Small tables with named rows and columns. After each table, cells are looked up by row and column.

ner
|  | munudi | maki | zeduson | dudi | masero | sinuke |
|---|---|---|---|---|---|---|
| lafatir | 137 | 70 | 47 | 61 | 103 | 193 |
| reg | 218 | 50 | 111 | 24 | 36 | 241 |
| maz | 32 | 54 | 201 | 225 | 161 | 208 |
| suza | 162 | 86 | 54 | 81 | 86 | 90 |
| rav | 186 | 240 | 176 | 148 | 23 | 177 |
| tibo | 233 | 188 | 151 | 89 | 187 | 118 |

suza, dudi => 81
lafatir, munudi => 137
rav, munudi => 186
rav, dudi => 148
rav, maki => 240
maz, masero => 161
lafatir, maki => 70
suza, zeduson => 54
tibo, munudi => 233
suza, munudi => 162
suza, sinuke => 90
reg, munudi => 218
tibo, sinuke => 118
maz, dudi => 225
suza, masero => 86
reg, sinuke => 241

zirevab =
,tivutot,sumalap,lovoful,rego,mus,kaleb,sirod
pata,14.954,98.078,61.249,14.777,55.509,42.886,89.061
kirife,64.069,40.041,20.501,72.221,52.789,97.460,41.202
mefik,78.281,35.914,85.316,79.310,53.822,22.884,46.609
doletib,28.725,78.293,29.671,34.627,46.851,89.529,65.868
nop,27.204,80.238,31.563,32.768,45.399,87.523,67.306
tup,26.606,80.877,31.948,32.286,46.018,87.455,67.906
basi,42.205,68.376,47.502,44.621,77.047,50.495,73.172
zose,52.693,61.413,73.298,52.620,67.932,25.429,68.198
dul,71.870,33.506,30.466,79.663,43.502,91.139,34.811
pofa,74.245,39.060,79.272,75.391,63.632,25.693,49.533
gagem,30.126,76.702,28.966,36.153,46.331,90.446,64.542
tife,55.943,48.298,16.036,63.669,59.005,97.571,49.419

kaleb of nop = 87.523
sumalap of zose = 61.413
rego of nop = 32.768
tivutot of pata = 14.954
sirod of zose = 68.198
mus of zose = 67.932
kaleb of kirife = 97.460
tivutot of doletib = 28.725
mus of kirife = 52.789
sirod of dul = 34.811
kaleb of dul = 91.139
lovoful of kirife = 20.501
kaleb of pofa = 25.693
kaleb of tup = 87.455
kaleb of doletib = 89.529
lovoful of pata = 61.249
tivutot of kirife = 64.069
tivutot of tup = 26.606
sirod of mefik = 46.609

Table ros
|  | zed | demiki | turar | narup | pimizov |
|---|---|---|---|---|---|
| rodup | 82.5 | 36.9 | 21.7 | 39.1 | 37.7 |
| bir | 58.5 | 25.9 | 57.9 | 50.6 | 49.1 |
| nuteb | 48.7 | 47.7 | 49.0 | 47.3 | 48.0 |
| vagore | 50.1 | 45.8 | 48.4 | 48.1 | 47.6 |

zed of vagore is 50.1
pimizov of rodup is 37.7
zed of bir is 58.5
narup of vagore is 48.1
zed of nuteb is 48.7
turar of rodup is 21.7
narup of rodup is 39.1
pimizov of vagore is 47.6
demiki of vagore is 45.8
zed of rodup is 82.5
demiki of rodup is 36.9
pimizov of bir is 49.1
turar of nuteb is 49.0
demiki of bir is 25.9
narup of bir is 50.6
demiki of nuteb is 47.7
turar of bir is 57.9

feg =
	bag	suzuni	maru	zigemo	debupak	zifos	mekerip
dibomip	5127	6749	8300	7498	7914	5114	7140
tef	5028	8207	8479	8323	5219	6548	6968
ferado	6816	3898	3515	3226	7510	7065	7118
gode	2331	7529	3552	2614	8122	3628	3577
tunu	7700	5101	7822	6573	5458	6517	2547

suzuni of ferado = 3898
mekerip of tef = 6968
debupak of tef = 5219
maru of ferado = 3515
debupak of tunu = 5458
maru of tunu = 7822
maru of gode = 3552
zigemo of ferado = 3226
debupak of gode = 8122
suzuni of dibomip = 6749
zifos of ferado = 7065
zifos of dibomip = 5114
mekerip of tunu = 2547
zigemo of tef = 8323
debupak of ferado = 7510
bag of tef = 5028
zigemo of tunu = 6573
zigemo of gode = 2614
zifos of tef = 6548
Row with the largest zifos: ferado

rute:
           tum   zagi
bifik    -1422   5167
pabiro    1899    659
lil       2091  -5390
tof       2060  -1101
bif         89   1932
bulugut   1068    545
pez       3783   -120
fid       4875  -1745
gedudab   2171   7008
saran      438  -4836
dap       1767   6892
zas        734   6800
lage      4063   4462
tir       2854   5225

What is the zagi of bif in rute?
1932
What is the tum of tir in rute?
2854
What is the tum of bulugut in rute?
1068
What is the tum of tof in rute?
2060
What is the tum of pabiro in rute?
1899
What is the zagi of fid in rute?
-1745
What is the zagi of pez in rute?
-120
What is the tum of gedudab in rute?
2171
What is the zagi of tof in rute?
-1101
What is the zagi of lil in rute?
-5390
What is the zagi of bulugut in rute?
545
What is the tum of fid in rute?
4875
What is the tum of saran in rute?
438
What is the zagi of tir in rute?
5225
What is the zagi of gedudab in rute?
7008
What is the tum of pez in rute?
3783
What is the tum of lage in rute?
4063

bafi =
	vibo	kofaru	nesigi	vem	mir	lanoz	rinitug	lubod	tode
gizite	0.136	0.249	0.268	0.128	0.162	0.364	0.123	0.228	0.630
subivu	0.130	0.117	0.675	0.511	0.571	0.770	0.726	0.386	0.760
zunisol	0.259	0.906	0.139	0.962	0.619	0.583	0.429	0.814	0.494
daner	0.139	0.545	0.239	0.247	0.466	0.704	0.641	0.953	0.221
sibatu	0.343	0.525	0.188	0.937	0.249	0.466	0.775	0.767	0.873
sufos	0.274	0.237	0.256	0.623	0.261	0.367	0.972	0.807	0.329
sipobo	0.238	0.287	0.958	0.909	0.663	0.721	0.207	0.282	0.854
guro	0.484	0.130	0.589	0.518	0.342	0.506	0.272	0.252	0.361
sofu	0.787	0.923	0.351	0.804	0.549	0.553	0.905	0.761	0.626
vug	0.300	0.412	0.321	0.642	0.188	0.990	0.317	0.609	0.497

kofaru of daner = 0.545
tode of sufos = 0.329
rinitug of vug = 0.317
vem of sufos = 0.623
nesigi of subivu = 0.675
tode of sipobo = 0.854
kofaru of sufos = 0.237
lubod of sipobo = 0.282
lubod of daner = 0.953

